[  8   8 -19  -3  12  -2  -8  19   1  -8  12  -1  -9  17  12  -1  11  -4
   9  23  20]	[15].[42]
[  7  12  17   3  -4 -13  -8  24 -11 -25  17  -6 -14  10  20   5  10  15
   0  15  23]	[15].[42]
[ 13 -11   4  12  24 -15 -24   3 -31 -17  18   4  16 -29 -42  -1 -10   3
 -15 -17  21]	[19].[50]
[  2   1  -2 -16   8  -5   8  29 -13  -9   4  -7  -5  11  17   2  11  -8
  -8  31  13]	[15].[34]
[ 11  -5 -27 -18  26   5  23   1 -30 -11   2 -18  -5  -4   3  33 -12  -1
 -15  10   4]	[19].[47]
[ -2   8 -10 -13  12   4   4  10 -13 -13   1  -7 -22 -21  13  -8  14  -1
   6  20  15]	[15].[42]
[ -6   9 -15  -7   1 -22  20  18  -7  -7  -7   0 -17  14  26  15  22  -8
   9  26  14]	[15].[39]
[ -6  -6 -13   2   0   7  21  29  -9  13 -13  -7  -2  10   3  11   3  11
  21  -5  -9]	[19].[47]
[ -1  10  10  22 -18   8 -11  34  -8  -4  33  -7 -38  32  45  48  12  -3
 -55  12  21]	[15].[42]
[  6 -16 -23   0  17  15  36  25 -20   0  13  17  -5   4  10  19  -8  62
  20  -7   4]	[19].[47]
[  7  -4 -11 -14  -2   2   5   6  -7   5   2 -26  12  -2  17  18 -11   9
   7 -10  -5]	[19].[50]
[  2   5  -7  -1   9  -2   9  12 -13 -14   7  -6 -13  13  16   6 102  -1
   3  21  12]	[15].[42]
[ 17 -19 -21   0  21  -1   7   9 -14   7  22  -5  11 -18  -6  11  -5   9
  11  -2   2]	[19].[50]
[  9 -10 -15   1   8  -8  26  18 -11  13  29   3  -4   8  31   5   6   0
  -1  16   5]	[15].[39]
[ -1  -9  -8  -1  -3   6  20  20  -7   7  15  -7  11  -3   5  25   4  10
 -11  -3   0]	[19].[50]
[  5  -5  -3  -8   7  -9  18  32 -22  -4  12  -3 -16  20  26   8  14 -17
   1  27   5]	[15].[39]
[  8 -21 -26 -11   7   7  37  19 -18   0 -13 -11   8   3   5  19 -12   5
  10  11  10]	[19].[47]
[ -2  -1 -16  -1   9  -1  22  20 -16   4  16 -20 -15   3  29   2   6  -9
   8  17   5]	[15].[42]
[  7  -4   0  -2  18  15   3  25 -26 -22  10   3  -4 -16  15  19  -3  17
  11   4   9]	[19].[47]
[ -9   6   6   6 -29   6  24  29  -6   4  17 -17 -14  -7  20  14  -3  15
   2   8   9]	[19].[47]
[-1 -8 -8  4 13 12 25 13  1 -8 -2 -1 -2 -6  6 11 -4 16 28 -2 21]	[19].[37]
[ 27  -4 -14 -16   3  -9  35  29  -7 -15   9  -7  -9  21  41   8   9  -6
  12  38  15]	[15].[39]
[  4  -9   6   3  14   6  11   6 -19  -3  12  -5 -22  28  20  -1  12 -10
  19  17  14]	[15].[42]
[ -4 -14 -11  -2  20   1  11  16 -24  -6  12  -7   1  -1  10  13  -9  31
  19   7   4]	[19].[50]
[ 18  -3 -13  -8   4   9  25  26 -19   2   4 -16   7  -4  13   9  -9  10
  10  -1   0]	[19].[47]
[  4  -5 -33  -4   1  14  22  24 -10   0   3 -12   0   0  28  12 -24   9
   8   9  -4]	[19].[37]
[ 19 -17 -22 -10  13  11  24  35 -26  -5   2  -6 -11   3  13  17 -21  19
  17   8   0]	[19].[47]
[  7  -6   8   5   5   5   8  15 -18  -8  23  -1 -15   9  21 -16  15   0
  -7  19  22]	[15].[42]
[  0  -9  -6   0  -1  13  18  11 -11  18  18  -1 -25  17  30  -3  12   2
   6  24  10]	[15].[42]
[  5 -24 -18 -12  11  -7  12  21 -20  -3  20  -2 -15  24  37 -12   5  -2
  -4  19  15]	[15].[39]
[  8   4 -16  -5  28   8   0  17  -7  -7  10 -15 -17  20  34   4  21   4
  23  15  13]	[15].[42]
[ 12   0 -15  -9   6   4   4  11  -8   0   6  -4 -19  46  25   5  27  -4
  15   6   7]	[15].[39]
[  2   8 -14   1   7  -5 -16  21  -2  -7   7  -5 -22  37  16  12  10  -8
   8  11  10]	[15].[42]
[ -4 -18 -13   6  -1  -3   8  23 -10   0   7  -5   3   4   4   4  -8  14
  26   1  -7]	[19].[50]
[ 16   3 -23  -1   9   1 -12  17   0   2  12 -15  -9  29  20   8  18  10
  15  10   1]	[15].[42]
[ 13  -9  -1   2   0  15  -9  30   1  -3   6 -25  33   2   6   3  -8  27
  15  -4  -8]	[19].[37]
[  2  -1   4 -15   3   5  14   6 -11   6   8  -9 -14   4  17   9   1  -9
  -3  19   1]	[15].[34]
[  8  13 -11   3   2   1  -5  28  14 -13  10  -6 -19  22 -10  14   5 -47
  -4  18  13]	[15].[34]
[ 12  17   2  -1  -2 -11 -28   9 -10 -10  24  -6 -17  17  17 -10  23   5
   6   9  26]	[15].[42]
[  8  10 -15  17 -10  18  -9  22   1 -12  10   0 -18  28  31   7   5   8
  29   5   0]	[15].[42]
[  3  -5 -13  10  12  14  34  19 -11  -8  11  -2   0 -20  -7  20 -11  14
   3   5   5]	[19].[47]
[  8 -16  10   5   2 -12  22  15  -9 -15   6 -10   7   0 -15  11  -1  12
   6 -11   1]	[19].[50]
[  1 -11  -6 -10  25  11   9  -5 -14  -3  14  -1 -13  15   2  -4  16   1
  18   3   5]	[15].[39]
[ 20   9 -36 -19 -50   6   4  56   5  -7 -12 -24 -23  44  45  32  13  11
  14  15 -17]	[15].[34]
[  7   0 -15 -13 -21  10  15  46  -5 -11 -15 -19 -11  14  38  27  -8  11
  22   0  -4]	[19].[47]
[ 10 -12  -7  -7   9  27   2  13 -16  -5  -1 -11  -8  34   1  11 -15   5
  -2  -5 -11]	[19].[47]
[  2 -13 -39   5  -5   0  -4  14  11   0  -3 -11 -10  12  19   7   5  12
  20  16   1]	[15].[34]
[ 11   2  -2  -8  12  -3 -13  29  -6 -19  15  -7 -17  20   9   2  10   3
   7  -4  12]	[15].[42]
[ 15 -11 -17   5 -11  11  14  29 -11   2  -2  -9 -21  17  10  19  -5  12
  32  -8  -9]	[19].[50]
[ 17   5 -29 -10  14  -5 -14  10  -1   8  16  -7 -11   7  34   2  23  -2
   6  19  -2]	[15].[39]
[  5  -4 -28 -24  -7   3  21  16   2 -15  -3  -3 -10  51  29  23 -19  -4
  14  13  12]	[15].[34]
[  0  -4   1   6  34   2   2  21 -17 -15  23   3 -23  24  22 -13  12  -4
   4  11  17]	[15].[42]
[ 10  15 -21  -8  -8  -6  25  11   2   3  11  -7  -8  22  32   9  11 -10
   0  29   4]	[15].[34]

[ -3  27  -5  -2   6 -13 -16  18 -12   5   2 -20   1  15  -8 -23  29  13
  -5  -6 -29]	[95].<42>
[-13  16  -1   1  -1  -2   9  18 -10   6   2   4   3   6 -17 -40  20   0
 -24   5 -22]	[95].<42>
[ -3  13 -25  -7  -5  -8  -8   8 -12  -8  17   0 -23   7 -16 -14  15   4
   3  18 -49]	[95].<48>
[-12  12   1 -18  -2 -15  -4 -12 -54 -29   2 -10  -6   0   5  23 -15  -9
  -9   0 -52]	[98].<54>
[-17   8 -22   0   7 -23  -5 -16   3  -1  -7   9   8  -2 -18   9  -3  -5
 -30 -18 -12]	[98].<49>
[-11   1  -6   1 -11 -19  -3 -17   4  -5   6   1   2  22 -36  -2  19   0
 -14   5 -39]	[98].<53>
[-24   3 -36   4   1 -10   9 -12  -6 -22  -5  18 -22   9 -23 -19  22  -8
 -19   7 -20]	[95].<48>
[ 11  37  14   3 -12 -26 -35  19   7  -4  -2 -18   4  14  21  -9   5   2
  12 -28 -63]	[98].<49>
[ -9  14 -20  -9 -20 -11  -1 -20  -3  -8  15  20  11  11 -39 -34  23 -15
 -10   2 -16]	[98].<53>
[  1   2   1   4 -15 -15   2  -8  -1  -8 -10   5   1   3  -7  15  -1 -11
  -5  -6 -26]	[98].<54>
[ -4  24 -16   4   9 -14 -20  24  -9  -3   2 -12  -2  14 -19 -42  15   7
   4 -13 -45]	[95].<42>
[-14  12 -27  18  -3  -6  -9 -25  -2  13  -1  18   8  -8 -20 -19   9  -3
  -9 -13 -15]	[98].<49>
[ -1  27   2   2  15 -12  -3  -2  -6   3  -2   0   2   6   3 -28   8   3
  -2   2 -27]	[95].<48>
[ -2  23   2   6 -15 -20   1 -18  -3  -7   1  17   7   7   3   6   9 -15
 -12  -6  -2]	[98].<54>
[-26  -2 -29   1  -2 -14  13 -21 -11  -4  -4  14   2   2  -8   8   7 -14
 -14  -6 -22]	[98].<54>
[ -1   3 -51   2   3 -10   2 -18  -4   6   0  16   0  12 -34   5   8  -2
 -16  16  -3]	[95].<48>
[-19  28 -36  -4   5 -12 -15   8 -13   3   6  -8   4  29  -6 -59  21   1
  -8  -9 -10]	[95].<42>
[-18  -4 -48   1   8  -2  -1   5 -21  -9   2   9   1  20 -15 -27  15  -6
 -16  -3 -13]	[95].<42>
[ -5  22 -17   6   4 -13  -7  16 -10  13   2 -18  12  10 -25 -53  12   3
  -7   2 -21]	[95].<42>
[-14  18  -7  -1  -2 -17  -9 -12 -10  -7   4   2  14  14 -24 -12   5  -4
 -13   0 -34]	[98].<49>
[ -5  14 -30   2   9 -12  -6 -12  -7 -21  -8  -4 -12  16  -2 -19  22   0
   0  14 -45]	[95].<48>
[-10   8 -17   1   1 -60 -40  -2   1  -7   3  -2   7  15 -15  11   5  -6
   3 -12 -39]	[98].<49>
[ -6   4 -33  -2 -14 -15  -8  -7 -18  -7   6   0   2  24 -34 -15   9  -1
 -13   1 -22]	[98].<53>
[  6   3  -7  -2   5  -4   7  -9  -6  -7  11   7   9  11   4  -6   1 -15
  -7   0 -25]	[95].<48>
[ -4  23 -20   8   6 -10   7 -10   1   2   4   7  11  29   8 -15  -6   8
  -9  -2 -40]	[98].<54>
[-11  -6 -36   1   8  -9 -24   1  -9  -1  10 -29   5  21   2 -25  20  -1
  -3   1 -59]	[95].<39>
[ -6   5 -22   2   1  -4  -7   7   2  -7  -1  -4 -16  17   6 -10   7 -10
 -20  -4 -39]	[95].<48>
[-19  22  -7   9   5  -7   2  -3  -7  14  -5   2  -9   6   2 -10  11   7
 -19   7 -17]	[95].<39>
[ -4  17 -21   9  11  -7  -7  -1  -5  -1   7   6   7  11 -18 -30  11   0
 -22  -5 -27]	[95].<39>
[  2  17   2  10 -12 -23   8 -20 -13  -5   3 -11  10  10 -40  -7   2 -11
 -24  -6   7]	[98].<53>
[ -4  23 -22   9 -15 -24  12 -13  -1  -5   3   7   7  16 -24 -24  17   0
 -21 -14 -18]	[98].<49>
[ -6  11 -16   3 -13 -14  10 -23 -15   0   4  -2  -5  11 -45 -12  20  -4
 -11  -2 -11]	[98].<53>
[ -4  15 -34   3  -3 -11   3   2   3   0   1   8  -5  21   2 -32  33  -4
 -28 -14   8]	[95].<42>
[ -8  18  -9   2 -20 -20 -11 -14   4  13  -1   0   6  12  -2 -12  20  -1
 -12  -5 -35]	[98].<49>
[-13   6 -15  11   3 -15   0  -2   6   7  -2   3 -12   6   0 -34  18  -6
  -6   0 -18]	[95].<48>
